Below are the code and all the weights of a small trained network. Each question names an input and a target symbol and asks about switching units off, where a switched-off unit gives its printed mean instead of its output.

import numpy as np


def w(rows, s, z=0):
    codes = np.array(rows[::2]) - 128.0
    scale = np.full(codes.shape[1], s)
    scale[-1] = z or s
    return codes * scale


def f(y):
    return y / 2 * (1 + np.tanh(0.7978845608 * (y + 0.044715 * y**3)))


def softmax(a):
    e = np.exp(a - a.max(-1, keepdims=True))
    return e / e.sum(-1, keepdims=True)


def log_softmax(a):
    a = a - a.max(-1, keepdims=True)
    return a - np.log(np.exp(a).sum(-1, keepdims=True))


def net(x, mask):
    ids = ['Σαγδθλξπψω'.index(c) for c in x.split()]
    T = len(ids)
    res = E[ids] + P[:T]
    u = 0
    for l in range(2):
        q, k, v = (res @ M[l].T for M in (Q, K, V))
        z = softmax(np.where(np.tri(T) > 0, q @ k.T / 2**0.5, -1e9)) @ v
        res = res + np.where(mask[u], z, O[l][:, -1]) @ O[l][:, :-1]
        u += 1
        y = f(res @ A[l][:, :-1].T + A[l][:, -1])
        res = res + np.where(mask[u : u + 8], y, B[l][:, -1]) @ B[l][:, :-1]
        u += 8
    return log_softmax(res[-1] @ U[:, :-1].T + U[:, -1])


Q, K, V, O, A, B = {}, {}, {}, {}, {}, {}
E = w([
[173,165,170,169],'Σ',
[109,151,127,227],'α',
[141,120,139,2],'γ',
[114,133,84,83],'δ',
[146,83,79,129],'θ',
[215,172,119,159],'λ',
[57,116,123,170],'ξ',
[59,48,65,125],'π',
[224,189,82,75],'ψ',
[106,78,155,156],'ω',
],0.024)
P = w([
[105,142,210,118],'0',
[135,154,178,124],'1',
[126,193,161,116],'2',
[135,221,139,132],'3',
[170,223,142,138],'4',
[163,238,132,130],'5',
[166,253,141,122],'6',
],0.0047)
Q[0] = w([
[190,168,14,71],'0.h0',
[151,251,87,149],'0.h0',
],0.012)
K[0] = w([
[175,58,104,33],'0.h0',
[89,254,153,103],'0.h0',
],0.0095)
V[0] = w([
[178,27,109,213],'0.h0',
[103,114,255,78],'0.h0',
],0.006)
O[0] = w([
[111,186,38,122,2],'0.h0',
[191,125,137,254,198],'0.h0',
],0.0082,0.0021)
A[0] = w([
[46,178,162,88,92],'0.n0',
[208,235,125,115,5],'0.n1',
[66,153,36,61,195],'0.n2',
[55,137,131,195,33],'0.n3',
[158,130,165,90,38],'0.n4',
[238,79,31,157,243],'0.n5',
[109,111,29,2,135],'0.n6',
[158,160,179,129,3],'0.n7',
],0.0093,0.0034)
B[0] = w([
[210,6,107,122,130],'0.n0',
[122,81,98,228,167],'0.n1',
[227,79,172,144,197],'0.n2',
[214,75,12,80,141],'0.n3',
[180,179,73,177,142],'0.n4',
[2,162,113,97,255],'0.n5',
[143,157,220,197,227],'0.n6',
[112,101,79,201,136],'0.n7',
],0.0083,0.0077)
Q[1] = w([
[254,244,102,190],'1.h0',
[229,74,64,52],'1.h0',
],0.0065)
K[1] = w([
[56,198,153,64],'1.h0',
[8,107,105,170],'1.h0',
],0.013)
V[1] = w([
[3,123,119,170],'1.h0',
[79,117,151,118],'1.h0',
],0.0057)
O[1] = w([
[22,116,74,220,5],'1.h0',
[61,91,254,20,120],'1.h0',
],0.0064,0.0017)
A[1] = w([
[50,93,62,82,10],'1.n0',
[112,121,101,103,101],'1.n1',
[152,125,118,151,201],'1.n2',
[213,123,157,137,58],'1.n3',
[180,138,18,148,128],'1.n4',
[126,252,129,68,124],'1.n5',
[76,159,144,173,64],'1.n6',
[102,116,53,52,2],'1.n7',
],0.012,0.004)
B[1] = w([
[227,102,84,41,168],'1.n0',
[172,74,121,95,117],'1.n1',
[83,118,136,133,213],'1.n2',
[131,149,55,62,253],'1.n3',
[112,205,153,36,213],'1.n4',
[193,1,53,175,165],'1.n5',
[76,97,65,149,175],'1.n6',
[188,141,21,63,134],'1.n7',
],0.0074,0.0038)
U = w([
[79,201,84,138,100],'Σ',
[208,212,87,182,37],'α',
[172,97,67,146,112],'γ',
[29,136,217,114,253],'δ',
[210,153,184,101,92],'θ',
[82,254,113,88,60],'λ',
[109,63,116,183,171],'ξ',
[172,126,93,244,131],'π',
[77,86,36,90,189],'ψ',
[184,3,121,222,37],'ω',
],0.0097,0.005)

Each question gives the input, a string of symbols that net reads in full, and the target symbol t.
The units are the heads (2 rows each of Q, K, V and O) and the neurons (one row each of A and B). Each row of codes is followed by its name. A weight is (code - 128) times the scale printed after its matrix; where a second scale follows, it is the last column's (O, A, B and U).
mask holds one flag per unit, layer by layer, with each layer's heads first. A switched-off unit (its flag False) gives its mean, the last column of its rows in O or B, instead of its output. The means were averaged over made-up inputs and are rounded, as every weight is.
A unit's drop is (log p(t) with every unit on - log p(t) with that unit switched off) / (log p(t) with every unit on - log p(t) with every unit switched off).
The circuit of an input: a set's keep is (log p(t) with only the set's units on - log p(t) with every unit switched off) / (log p(t) with every unit on - log p(t) with every unit switched off). Starting from the 12 units with the biggest drops (on a tie, the unit counted first), units are removed one at a time, each time the one whose removal leaves the highest keep (on an exact tie, the one counted first), for as long as the keep stays at least 0.8.
units of the circuit, in order: the units of the circuit, biggest drop first
k most important neurons: the k neurons with the biggest drops, biggest first
k most important neurons of layer l: the k neurons of layer l with the biggest drops, biggest first
drop of u: that unit's drop, to one decimal
input θ γ θ θ ω λ ψ, target λ: 2 most important neurons of layer 1 -> (1.n4, 1.n5)
input θ Σ α ξ θ δ, target θ: units of the circuit, in order -> (0.h0, 0.n2, 0.n6)
input Σ ω θ θ γ ω θ, target ψ: units of the circuit, in order -> (0.n6, 0.n5, 1.n0)
input θ ψ γ, target θ: units of the circuit, in order -> (0.n5)
input θ δ δ δ θ Σ ξ, target ψ: 4 most important neurons -> (0.n3, 0.n6, 0.n0, 1.n4)
input θ θ θ ξ θ π α, target λ: 4 most important neurons of layer 0 -> (0.n3, 0.n6, 0.n2, 0.n5)
input Σ δ ω γ ψ, target λ: 4 most important neurons -> (0.n1, 1.n4, 0.n6, 0.n7)
input θ θ γ, target θ: 3 most important neurons of layer 0 -> (0.n6, 0.n2, 0.n5)
input ω γ θ θ ψ δ π, target ω: units of the circuit, in order -> (0.n2, 0.n6, 0.h0)
input θ θ θ θ Σ λ, target Σ: 2 most important neurons of layer 0 -> (0.n1, 0.n5)
input θ ψ α Σ ω π, target ω: 3 most important neurons -> (0.n2, 0.n6, 1.n4)
input θ π θ θ γ α, target λ: drop of 0.n3 -> 0.7
input π ω θ γ θ, target ψ: drop of 0.n6 -> 0.9
input θ θ λ, target Σ: drop of 0.n6 -> 0.1
input θ ξ θ θ θ, target δ: drop of 0.n5 -> 0.4
